Here is a tiny trained network, its code and every weight. The questions are about switching its units off for an input and a target symbol, where a switched-off unit gives its printed mean instead of its output.

import numpy as np


def w(rows, s, z=0):
    codes = np.array(rows[::2]) - 128.0
    scale = np.full(codes.shape[1], s)
    scale[-1] = z or s
    return codes * scale


def norm(h):
    return h / np.sqrt((h * h).mean(-1, keepdims=True) + 1e-5)


def f(y):
    return y / 2 * (1 + np.tanh(0.7978845608 * (y + 0.044715 * y**3)))


def softmax(a):
    e = np.exp(a - a.max(-1, keepdims=True))
    return e / e.sum(-1, keepdims=True)


def log_softmax(a):
    a = a - a.max(-1, keepdims=True)
    return a - np.log(np.exp(a).sum(-1, keepdims=True))


def net(x, mask):
    ids = ['γδζηθλπσφψ'.index(c) for c in x.split()]
    T = len(ids)
    res = E[ids] + P[:T]
    r = norm(res)
    for j in range(3):
        rows = slice(4 * j, 4 * j + 4)
        q, k, v = (r @ M[0][rows].T for M in (Q, K, V))
        z = softmax(np.where(np.tri(T) > 0, q @ k.T / 4**0.5, -1e9)) @ v
        o = O[0][rows]
        res = res + np.where(mask[j], z, o[:, -1]) @ o[:, :-1]
    y = f(norm(res) @ A[0][:, :-1].T + A[0][:, -1])
    res = res + np.where(mask[3:19], y, B[0][:, -1]) @ B[0][:, :-1]
    return log_softmax(norm(res)[-1] @ U[:, :-1].T + U[:, -1])


Q, K, V, O, A, B = {}, {}, {}, {}, {}, {}
E = w([
[120,128,148,128],'γ',
[134,138,114,122],'δ',
[128,129,150,118],'ζ',
[115,134,146,135],'η',
[134,129,110,126],'θ',
[221,255,156,188],'λ',
[136,131,121,117],'π',
[134,138,113,122],'σ',
[118,137,148,126],'φ',
[136,138,119,115],'ψ',
],0.017)
P = w([
[136,112,121,127],'0',
[76,141,103,141],'1',
[78,131,100,90],'2',
[141,101,133,83],'3',
[217,72,163,162],'4',
[104,127,129,189],'5',
[7,196,85,125],'6',
[125,104,114,2],'7',
[255,6,151,120],'8',
],0.0069)
Q[0] = w([
[110,157,134,249],'head 0',
[57,159,95,155],'head 0',
[161,155,124,197],'head 0',
[98,194,128,137],'head 0',
[118,186,162,135],'head 1',
[99,171,134,149],'head 1',
[111,141,126,136],'head 1',
[177,69,133,60],'head 1',
[111,108,160,129],'head 2',
[116,84,128,130],'head 2',
[129,91,142,132],'head 2',
[110,97,160,104],'head 2',
],0.015)
K[0] = w([
[33,120,88,60],'head 0',
[140,64,156,5],'head 0',
[16,109,97,129],'head 0',
[118,36,122,79],'head 0',
[181,130,143,92],'head 1',
[175,151,150,152],'head 1',
[144,159,156,146],'head 1',
[65,61,108,118],'head 1',
[176,103,166,139],'head 2',
[137,65,111,124],'head 2',
[126,90,146,154],'head 2',
[166,81,144,137],'head 2',
],0.012)
V[0] = w([
[88,31,138,118],'head 0',
[106,42,70,188],'head 0',
[177,94,122,65],'head 0',
[79,11,137,115],'head 0',
[148,188,128,172],'head 1',
[98,110,110,132],'head 1',
[130,237,134,129],'head 1',
[115,134,119,117],'head 1',
[111,119,152,139],'head 2',
[130,110,103,178],'head 2',
[113,173,121,99],'head 2',
[139,81,146,105],'head 2',
],0.011)
O[0] = w([
[91,70,167,184,81],'head 0',
[3,142,77,237,49],'head 0',
[206,126,116,203,252],'head 0',
[86,7,138,195,76],'head 0',
[134,216,206,106,94],'head 1',
[84,120,117,178,150],'head 1',
[152,156,223,175,232],'head 1',
[138,130,132,150,178],'head 1',
[137,120,126,110,80],'head 2',
[168,122,150,105,48],'head 2',
[78,108,168,123,217],'head 2',
[132,163,80,156,140],'head 2',
],0.0072,0.0015)
A[0] = w([
[90,109,120,173,133],'neuron 0',
[136,141,95,180,130],'neuron 1',
[126,220,80,154,22],'neuron 2',
[169,164,164,219,137],'neuron 3',
[125,142,112,137,112],'neuron 4',
[115,162,165,138,85],'neuron 5',
[60,128,123,85,16],'neuron 6',
[216,91,140,181,80],'neuron 7',
[178,156,95,60,253],'neuron 8',
[156,122,153,143,153],'neuron 9',
[77,119,81,88,107],'neuron 10',
[123,199,122,122,128],'neuron 11',
[102,121,177,49,101],'neuron 12',
[123,94,54,139,112],'neuron 13',
[135,248,95,96,206],'neuron 14',
[10,146,135,86,74],'neuron 15',
],0.011,0.0042)
B[0] = w([
[95,158,135,156,205],'neuron 0',
[69,156,116,114,174],'neuron 1',
[97,97,149,147,149],'neuron 2',
[146,210,114,35,195],'neuron 3',
[92,109,134,142,126],'neuron 4',
[168,113,127,79,125],'neuron 5',
[140,97,81,89,107],'neuron 6',
[202,156,60,133,181],'neuron 7',
[90,173,198,141,253],'neuron 8',
[140,153,142,140,157],'neuron 9',
[137,153,107,100,138],'neuron 10',
[142,111,176,152,162],'neuron 11',
[90,182,88,67,148],'neuron 12',
[141,181,188,97,196],'neuron 13',
[171,161,255,182,255],'neuron 14',
[217,127,24,127,141],'neuron 15',
],0.0076,0.0048)
U = w([
[196,214,58,113,81],'γ',
[122,136,215,157,46],'δ',
[165,171,187,159,92],'ζ',
[87,14,188,156,247],'η',
[38,197,86,178,193],'θ',
[75,123,174,1,137],'λ',
[135,145,151,104,48],'π',
[121,137,192,162,2],'σ',
[244,66,102,142,166],'φ',
[121,102,60,43,163],'ψ',
],0.0088,0.0021)

Each question gives the input, a string of symbols that net reads in full, and the target symbol t.
The units are the heads (4 rows each of Q, K, V and O) and the neurons (one row each of A and B). Each row of codes is followed by its name. A weight is (code - 128) times the scale printed after its matrix; where a second scale follows, it is the last column's (O, A, B and U).
mask holds one flag per unit, heads first, then neurons. A switched-off unit (its flag False) gives its mean, the last column of its rows in O or B, instead of its output. The means were averaged over made-up inputs and are rounded, as every weight is.
A unit's drop is (log p(t) with every unit on - log p(t) with that unit switched off) / (log p(t) with every unit on - log p(t) with every unit switched off).
The circuit of an input: a set's keep is (log p(t) with only the set's units on - log p(t) with every unit switched off) / (log p(t) with every unit on - log p(t) with every unit switched off). Starting from the 12 units with the biggest drops (on a tie, the unit counted first), units are removed one at a time, each time the one whose removal leaves the highest keep (on an exact tie, the one counted first), for as long as the keep stays at least 0.8.
units of the circuit, in order: the units of the circuit, biggest drop first
top k neurons: the k neurons with the biggest drops, biggest first
which heads matter: for each layer, one digit per head in row order, 1 if its drop is at least 0.15 and else 0, layers parted by /
input ψ θ θ ζ ζ σ η σ, target φ: which heads matter	110
input η γ π, target ψ: which heads matter	100
input θ η π θ θ, target ψ: units of the circuit, in order	head 0; neuron 15; neuron 14
input φ θ δ, target λ: units of the circuit, in order	head 0; head 2; neuron 14
input π θ θ δ σ δ, target θ: which heads matter	100
input γ φ ζ θ ζ, target λ: units of the circuit, in order	head 0; neuron 14
input ζ η θ θ θ η, target θ: units of the circuit, in order	head 0; neuron 14; head 1
input η γ θ ζ δ γ η, target φ: which heads matter	110
input ζ θ π θ θ π, target γ: top neuron	neuron 7
input ψ θ π σ γ θ, target γ: which heads matter	100
input θ θ π, target θ: which heads matter	100
input θ π π φ ψ, target γ: units of the circuit, in order	neuron 7; neuron 14
input θ ζ φ ψ γ γ, target λ: which heads matter	110
input δ ζ η θ ψ δ, target ψ: top neuron	neuron 15
input θ η γ γ γ γ, target η: units of the circuit, in order	head 0; head 1
input φ θ σ, target λ: top 2 neurons	neuron 12; neuron 14
input η γ π γ ζ σ θ, target η: units of the circuit, in order	head 0; neuron 14
input ζ η π θ, target φ: units of the circuit, in order	head 0; neuron 7; neuron 14
input θ σ φ ψ, target θ: units of the circuit, in order	head 0; neuron 14
input φ θ γ η φ θ θ, target ψ: units of the circuit, in order	head 0; head 1; neuron 14; neuron 8
input θ ζ θ γ π, target φ: units of the circuit, in order	head 0; neuron 8; neuron 14
input γ θ γ π γ θ ζ, target γ: which heads matter	000
input θ γ θ φ σ η π, target λ: which heads matter	111
input θ φ θ θ π σ θ π, target γ: which heads matter	110
